Here is a tiny trained network, its code and every weight. The questions are about switching its units off for an input and a class, where a switched-off unit gives its printed mean instead of its output.

import numpy as np


def w(rows, s, z=0):
    codes = np.array(rows[::2]) - 128.0
    scale = np.full(codes.shape[1], s)
    scale[-1] = z or s
    return codes * scale


def f(y):
    return y / 2 * (1 + np.tanh(0.7978845608 * (y + 0.044715 * y**3)))


def log_softmax(a):
    a = a - a.max(-1, keepdims=True)
    return a - np.log(np.exp(a).sum(-1, keepdims=True))


def net(x, mask):
    res = np.array(x, float).reshape(1, 5) / 4 @ E
    y = f(res @ A[0][:, :-1].T + A[0][:, -1])
    res = res + np.where(mask, y, B[0][:, -1]) @ B[0][:, :-1]
    return log_softmax(res[-1] @ U[:, :-1].T + U[:, -1])


A, B = {}, {}
E = w([
[208,190,148,133],'x0',
[175,63,116,44],'x1',
[134,48,32,159],'x2',
[89,67,253,102],'x3',
[96,183,97,29],'x4',
],0.0053)
A[0] = w([
[99,145,232,137,108],'neuron 1',
[186,161,96,77,161],'neuron 2',
[127,108,98,103,113],'neuron 3',
[131,124,158,116,176],'neuron 4',
[141,155,90,80,211],'neuron 5',
[190,152,106,148,164],'neuron 6',
[106,86,127,164,135],'neuron 7',
[129,142,102,107,247],'neuron 8',
[138,107,146,127,175],'neuron 9',
[115,145,94,92,186],'neuron 10',
[132,139,134,138,128],'neuron 11',
[141,39,203,64,105],'neuron 12',
[115,161,115,116,91],'neuron 13',
[117,149,140,138,140],'neuron 14',
[114,112,137,100,22],'neuron 15',
[125,141,127,130,127],'neuron 16',
[114,163,108,107,166],'neuron 17',
[105,247,145,110,178],'neuron 18',
[106,165,99,105,185],'neuron 19',
[138,132,186,131,150],'neuron 20',
[163,111,116,186,153],'neuron 21',
[135,120,118,130,138],'neuron 22',
[145,111,120,120,172],'neuron 23',
[197,148,124,182,132],'neuron 24',
[167,148,109,141,96],'neuron 25',
[126,124,116,119,152],'neuron 26',
[132,75,164,97,158],'neuron 27',
[128,151,109,111,167],'neuron 28',
[97,77,134,186,69],'neuron 29',
[69,128,138,198,158],'neuron 30',
[142,61,77,151,237],'neuron 31',
[208,152,127,187,121],'neuron 32',
[179,125,103,132,162],'neuron 33',
],0.014,0.0016)
B[0] = w([
[152,255,191,113,250],'neuron 1',
[137,58,125,174,193],'neuron 2',
[127,91,103,144,150],'neuron 3',
[131,144,161,112,154],'neuron 4',
[154,72,143,162,187],'neuron 5',
[133,88,105,75,179],'neuron 6',
[65,135,126,154,166],'neuron 7',
[150,89,119,137,165],'neuron 8',
[108,131,149,111,147],'neuron 9',
[158,84,138,151,168],'neuron 10',
[139,139,124,123,132],'neuron 11',
[74,52,229,84,255],'neuron 12',
[161,118,130,135,140],'neuron 13',
[148,149,120,133,142],'neuron 14',
[133,112,145,111,128],'neuron 15',
[141,131,124,130,130],'neuron 16',
[168,108,139,143,158],'neuron 17',
[251,134,151,191,254],'neuron 18',
[177,102,136,150,169],'neuron 19',
[141,182,177,113,182],'neuron 20',
[106,164,89,82,179],'neuron 21',
[119,121,117,126,133],'neuron 22',
[110,106,121,120,142],'neuron 23',
[154,126,94,45,188],'neuron 24',
[131,98,120,93,149],'neuron 25',
[127,112,123,135,135],'neuron 26',
[93,92,183,98,187],'neuron 27',
[150,103,132,134,149],'neuron 28',
[42,151,133,161,181],'neuron 29',
[111,193,59,189,195],'neuron 30',
[51,112,71,169,229],'neuron 31',
[159,123,94,29,198],'neuron 32',
[110,96,90,102,162],'neuron 33',
],0.034,0.005)
U = w([
[137,184,84,196,177],'0',
[108,101,53,19,123],'1',
[72,33,90,177,226],'2',
[205,72,141,182,36],'3',
[2,136,78,187,6],'4',
[135,224,185,124,170],'5',
[52,75,226,88,164],'6',
],0.0049,0.0025)

Each question gives the input, the list of numbers given to net, and the class t.
The units are the neurons (one row each of A and B). Each row of codes is followed by its name. A weight is (code - 128) times the scale printed after its matrix; where a second scale follows, it is the last column's (A, B and U).
mask holds one flag per neuron, in row order. A switched-off neuron (its flag False) gives its mean, the last column of its row in B, instead of its output. The means were averaged over made-up inputs and are rounded, as every weight is.
A unit's drop is (log p(t) with every unit on - log p(t) with that unit switched off) / (log p(t) with every unit on - log p(t) with every unit switched off).
The circuit of an input: a set's keep is (log p(t) with only the set's units on - log p(t) with every unit switched off) / (log p(t) with every unit on - log p(t) with every unit switched off). Starting from the 12 units with the biggest drops (on a tie, the unit counted first), units are removed one at a time, each time the one whose removal leaves the highest keep (on an exact tie, the one counted first), for as long as the keep stays at least 0.8.
circuit, biggest first: the units of the circuit, biggest drop first
top k neurons: the k neurons with the biggest drops, biggest first
drop of u: that unit's drop, to one decimal
input [-6,-3,-7,-6,-3], class 0: circuit, biggest first : [neuron 12; neuron 30]
input [-1,4,-8,-3,-7], class 1: top 2 neurons : [neuron 18; neuron 32]
input [0,3,8,-3,-1], class 2: circuit, biggest first : [neuron 31]
input [-8,0,-4,-4,1], class 0: top 4 neurons : [neuron 12; neuron 2; neuron 27; neuron 6]
input [5,0,7,3,6], class 2: circuit, biggest first : [neuron 1; neuron 20]
input [5,4,-5,0,-6], class 1: circuit, biggest first : [neuron 32; neuron 24]
input [-2,-4,-7,-5,-4], class 0: top 2 neurons : [neuron 12; neuron 30]
input [-2,-5,4,8,7], class 5: top 2 neurons : [neuron 1; neuron 2]
input [1,-8,-1,0,-6], class 5: circuit, biggest first : [neuron 1; neuron 2]
input [-4,-5,-5,1,3], class 5: top 3 neurons : [neuron 1; neuron 31; neuron 2]
input [-7,-8,1,-4,5], class 0: top 2 neurons : [neuron 30; neuron 12]
input [-8,-8,2,3,5], class 4: top 2 neurons : [neuron 18; neuron 29]
input [3,5,4,-7,-2], class 1: top 2 neurons : [neuron 32; neuron 24]
input [8,2,-5,-4,-3], class 1: circuit, biggest first : [neuron 32]
input [5,2,-3,4,0], class 5: top 3 neurons : [neuron 1; neuron 20; neuron 31]
input [-4,-3,-1,-4,1], class 0: top 3 neurons : [neuron 12; neuron 27; neuron 2]
input [-5,-3,-4,7,3], class 5: drop of neuron 1 : 1.2
input [0,3,7,-3,-4], class 4: drop of neuron 31 : 0.9
input [-4,8,4,-5,0], class 2: drop of neuron 23 : 0.0
input [4,1,-7,-2,1], class 3: top neuron : [neuron 18]
